Below are the code and all the weights of a small trained network. Each question names an input and a target symbol and asks about switching units off, where a switched-off unit gives its printed mean instead of its output.

import numpy as np


def w(rows, s, z=0):
    codes = np.array(rows[::2]) - 128.0
    scale = np.full(codes.shape[1], s)
    scale[-1] = z or s
    return codes * scale


def norm(h):
    return h / np.sqrt((h * h).mean(-1, keepdims=True) + 1e-5)


def f(y):
    return np.maximum(y, 0)


def softmax(a):
    e = np.exp(a - a.max(-1, keepdims=True))
    return e / e.sum(-1, keepdims=True)


def log_softmax(a):
    a = a - a.max(-1, keepdims=True)
    return a - np.log(np.exp(a).sum(-1, keepdims=True))


def net(x, mask):
    ids = ['βδζθλμπφω'.index(c) for c in x.split()]
    T = len(ids)
    res = E[ids] + P[:T]
    u = 0
    for l in range(3):
        q, k, v = (norm(res) @ M[l].T for M in (Q, K, V))
        z = softmax(np.where(np.tri(T) > 0, q @ k.T / 2**0.5, -1e9)) @ v
        res = res + np.where(mask[u], z, O[l][:, -1]) @ O[l][:, :-1]
        u += 1
        y = f(norm(res) @ A[l][:, :-1].T + A[l][:, -1])
        res = res + np.where(mask[u : u + 4], y, B[l][:, -1]) @ B[l][:, :-1]
        u += 4
    return log_softmax(norm(res)[-1] @ U[:, :-1].T + U[:, -1])


Q, K, V, O, A, B = {}, {}, {}, {}, {}, {}
E = w([
[122,108,128,152],'β',
[109,238,106,254],'δ',
[103,165,140,107],'ζ',
[73,129,189,199],'θ',
[197,68,87,135],'λ',
[137,69,189,7],'μ',
[98,113,185,161],'π',
[88,105,192,147],'φ',
[164,110,198,137],'ω',
],0.015)
P = w([
[114,161,76,123],'0',
[127,36,206,120],'1',
[108,215,131,99],'2',
[163,53,215,160],'3',
[113,209,136,99],'4',
[150,57,179,238],'5',
[117,184,133,82],'6',
[148,56,162,251],'7',
],0.012)
Q[0] = w([
[76,113,13,99],'0.h1',
[81,76,206,255],'0.h1',
],0.007)
K[0] = w([
[2,58,99,141],'0.h1',
[19,159,126,5],'0.h1',
],0.0084)
V[0] = w([
[255,53,174,90],'0.h1',
[109,164,49,22],'0.h1',
],0.0051)
O[0] = w([
[137,109,120,99,186],'0.h1',
[164,141,255,57,1],'0.h1',
],0.0099,0.0012)
A[0] = w([
[70,160,52,71,20],'0.n1',
[113,176,57,78,2],'0.n2',
[106,94,186,247,128],'0.n3',
[151,111,178,139,151],'0.n4',
],0.014,0.005)
B[0] = w([
[142,177,254,172,144],'0.n1',
[169,168,183,226,140],'0.n2',
[129,94,140,73,251],'0.n3',
[101,135,112,212,193],'0.n4',
],0.012)
Q[1] = w([
[170,252,135,149],'1.h1',
[58,180,96,49],'1.h1',
],0.014)
K[1] = w([
[196,110,255,222],'1.h1',
[160,122,247,164],'1.h1',
],0.0087)
V[1] = w([
[182,106,71,238],'1.h1',
[2,49,126,175],'1.h1',
],0.0093)
O[1] = w([
[95,78,89,55,102],'1.h1',
[2,185,211,38,254],'1.h1',
],0.014,0.0038)
A[1] = w([
[129,45,100,227,6],'1.n1',
[125,63,186,111,35],'1.n2',
[248,207,159,8,17],'1.n3',
[153,74,235,193,251],'1.n4',
],0.011,0.0029)
B[1] = w([
[194,199,172,145,157],'1.n1',
[121,202,68,252,169],'1.n2',
[215,125,164,134,138],'1.n3',
[59,108,99,71,250],'1.n4',
],0.011)
Q[2] = w([
[144,11,121,89],'2.h1',
[136,244,30,46],'2.h1',
],0.012)
K[2] = w([
[113,186,2,88],'2.h1',
[51,90,224,219],'2.h1',
],0.0093)
V[2] = w([
[143,3,201,49],'2.h1',
[136,174,150,150],'2.h1',
],0.012)
O[2] = w([
[105,5,137,132,252],'2.h1',
[150,129,163,141,145],'2.h1',
],0.011,0.0024)
A[2] = w([
[175,63,63,176,255],'2.n1',
[54,254,133,179,127],'2.n2',
[112,113,235,35,202],'2.n3',
[169,127,246,175,74],'2.n4',
],0.0083,0.0053)
B[2] = w([
[248,185,98,51,182],'2.n1',
[132,87,69,113,216],'2.n2',
[144,68,122,168,254],'2.n3',
[136,139,125,181,174],'2.n4',
],0.014,0.0089)
U = w([
[61,84,85,227,10],'β',
[49,174,23,125,163],'δ',
[108,203,140,180,233],'ζ',
[46,131,183,41,179],'θ',
[153,122,104,73,213],'λ',
[179,37,184,161,7],'μ',
[55,122,179,54,184],'π',
[58,117,174,87,107],'φ',
[99,2,72,53,144],'ω',
],0.0093,0.0019)

Each question gives the input, a string of symbols that net reads in full, and the target symbol t.
The units are the heads (2 rows each of Q, K, V and O) and the neurons (one row each of A and B). Each row of codes is followed by its name. A weight is (code - 128) times the scale printed after its matrix; where a second scale follows, it is the last column's (O, A, B and U).
mask holds one flag per unit, layer by layer, with each layer's heads first. A switched-off unit (its flag False) gives its mean, the last column of its rows in O or B, instead of its output. The means were averaged over made-up inputs and are rounded, as every weight is.
A unit's drop is (log p(t) with every unit on - log p(t) with that unit switched off) / (log p(t) with every unit on - log p(t) with every unit switched off).
unit that matters most: the unit with the biggest drop
top k neurons: the k neurons with the biggest drops, biggest first
k most important neurons of layer l: the k neurons of layer l with the biggest drops, biggest first
input ω π ω β π β, target ω: 3 most important neurons of layer 0	0.n3, 0.n4, 0.n1
input ω β θ ζ ζ π μ, target μ: unit that matters most	0.n4
input ω φ ω β ζ φ π φ, target ω: 2 most important neurons of layer 0	0.n3, 0.n4
input ω π ω ζ μ ω ω δ, target ω: top 2 neurons	0.n3, 0.n1
input λ ω ω μ β θ, target λ: top 2 neurons	2.n1, 0.n4
input λ β φ β ζ φ, target λ: 2 most important neurons of layer 2	2.n1, 2.n3
input ω ω β, target β: top 4 neurons	0.n1, 0.n3, 0.n2, 2.n2
input β λ λ, target λ: top 2 neurons	0.n3, 2.n1
input ω λ ω, target λ: 3 most important neurons of layer 0	0.n3, 0.n4, 0.n1
input β π β λ, target β: top 2 neurons	0.n4, 1.n4
input θ ζ ω λ β, target β: top 2 neurons	0.n1, 0.n2
input ω μ ζ β δ θ, target ω: top 3 neurons	0.n3, 0.n4, 2.n1
input λ β φ μ μ θ ω π, target λ: top 4 neurons	2.n1, 0.n4, 0.n3, 1.n1
input δ φ ω θ, target δ: unit that matters most	2.h1
input λ β φ ω, target λ: top 2 neurons	2.n1, 0.n4
input ζ ω μ ω β φ, target ζ: 2 most important neurons of layer 0	0.n1, 0.n3
input ω ω δ δ θ λ μ φ, target ω: top 3 neurons	0.n3, 0.n4, 2.n1
input μ ω ω μ ω μ, target μ: top 2 neurons	1.n2, 1.n4
input φ π β β ω, target ω: 3 most important neurons of layer 0	0.n3, 0.n1, 0.n2
input β θ π φ, target β: most important neuron of layer 0	0.n4
input ω φ ζ β μ β ω ω, target ω: 2 most important neurons of layer 0	0.n3, 0.n4
